Here is a tiny trained network, its code and every weight. The questions are about switching its units off for an input and a class, where a switched-off unit gives its printed mean instead of its output.

import numpy as np


def w(rows, s, z=0):
    codes = np.array(rows[::2]) - 128.0
    scale = np.full(codes.shape[1], s)
    scale[-1] = z or s
    return codes * scale


def f(y):
    return np.maximum(y, 0)


def log_softmax(a):
    a = a - a.max(-1, keepdims=True)
    return a - np.log(np.exp(a).sum(-1, keepdims=True))


def net(x, mask):
    res = np.array(x, float).reshape(1, 3) / 4 @ E
    y = f(res @ A[0][:, :-1].T + A[0][:, -1])
    res = res + np.where(mask, y, B[0][:, -1]) @ B[0][:, :-1]
    return log_softmax(res[-1] @ U[:, :-1].T + U[:, -1])


A, B = {}, {}
E = w([
[186,162,165],'x0',
[77,193,133],'x1',
[44,132,251],'x2',
],0.013)
A[0] = w([
[33,56,77,148],'N0',
[91,250,103,71],'N1',
[195,100,172,121],'N2',
[167,30,144,90],'N3',
[107,59,236,61],'N4',
[157,100,143,93],'N5',
[61,195,103,84],'N6',
[207,135,117,178],'N7',
[52,100,164,105],'N8',
[131,207,116,103],'N9',
[107,122,88,95],'N10',
[122,134,176,205],'N11',
[67,71,201,167],'N12',
[119,183,217,99],'N13',
[113,180,174,61],'N14',
[109,155,54,147],'N15',
[201,131,228,121],'N16',
[155,143,44,253],'N17',
[175,70,79,221],'N18',
[65,108,171,140],'N19',
],0.012,0.0047)
B[0] = w([
[79,210,254,200],'N0',
[163,21,174,197],'N1',
[22,58,150,168],'N2',
[182,91,177,171],'N3',
[215,132,115,209],'N4',
[119,100,131,143],'N5',
[167,70,164,184],'N6',
[132,168,157,208],'N7',
[213,121,101,201],'N8',
[196,64,201,171],'N9',
[157,143,133,150],'N10',
[141,145,81,186],'N11',
[220,147,88,226],'N12',
[180,139,103,209],'N13',
[195,117,158,173],'N14',
[229,124,168,193],'N15',
[177,177,173,189],'N16',
[212,146,115,249],'N17',
[168,155,162,224],'N18',
[165,132,80,203],'N19',
],0.0075,0.012)
U = w([
[156,166,80,31],'0',
[126,158,157,243],'1',
[135,7,145,137],'2',
[120,170,98,207],'3',
[74,114,134,1],'4',
[81,91,130,6],'5',
[40,121,118,14],'6',
[41,148,98,36],'7',
],0.02,0.0074)

Each question gives the input, the list of numbers given to net, and the class t.
The units are the neurons (one row each of A and B). Each row of codes is followed by its name. A weight is (code - 128) times the scale printed after its matrix; where a second scale follows, it is the last column's (A, B and U).
mask holds one flag per neuron, in row order. A switched-off neuron (its flag False) gives its mean, the last column of its row in B, instead of its output. The means were averaged over made-up inputs and are rounded, as every weight is.
A unit's drop is (log p(t) with every unit on - log p(t) with that unit switched off) / (log p(t) with every unit on - log p(t) with every unit switched off).
The circuit of an input: a set's keep is (log p(t) with only the set's units on - log p(t) with every unit switched off) / (log p(t) with every unit on - log p(t) with every unit switched off). Starting from the 12 units with the biggest drops (on a tie, the unit counted first), units are removed one at a time, each time the one whose removal leaves the highest keep (on an exact tie, the one counted first), for as long as the keep stays at least 0.8.
circuit, biggest first: the units of the circuit, biggest drop first
unit that matters most: the unit with the biggest drop
top k neurons: the k neurons with the biggest drops, biggest first
drop of u: that unit's drop, to one decimal
input [-5,-2,-1], class 1: circuit, biggest first -> [N0; N1]
input [8,-7,0], class 1: unit that matters most -> N16
input [-5,6,-1], class 2: top 2 neurons -> [N1; N6]
input [-3,5,1], class 2: top 2 neurons -> [N1; N6]
input [-6,4,-3], class 1: circuit, biggest first -> [N0; N12]
input [1,5,5], class 0: top 2 neurons -> [N12; N13]
input [2,2,3], class 3: top 2 neurons -> [N17; N15]
input [-2,2,-1], class 3: top 3 neurons -> [N1; N9; N3]
input [-7,5,-5], class 1: circuit, biggest first -> [N0; N12]
input [-7,5,-2], class 1: top 2 neurons -> [N0; N2]
input [8,5,-7], class 1: top 2 neurons -> [N12; N9]
input [8,-5,-5], class 1: top 2 neurons -> [N7; N2]
input [2,-2,0], class 3: drop of N15 -> 0.2
input [-8,-3,0], class 1: circuit, biggest first -> [N0]
input [-2,1,4], class 0: drop of N12 -> 0.2
input [2,-2,-1], class 3: drop of N1 -> 0.6
input [-3,0,4], class 0: drop of N10 -> 0.0
input [-4,5,4], class 2: top 2 neurons -> [N6; N1]
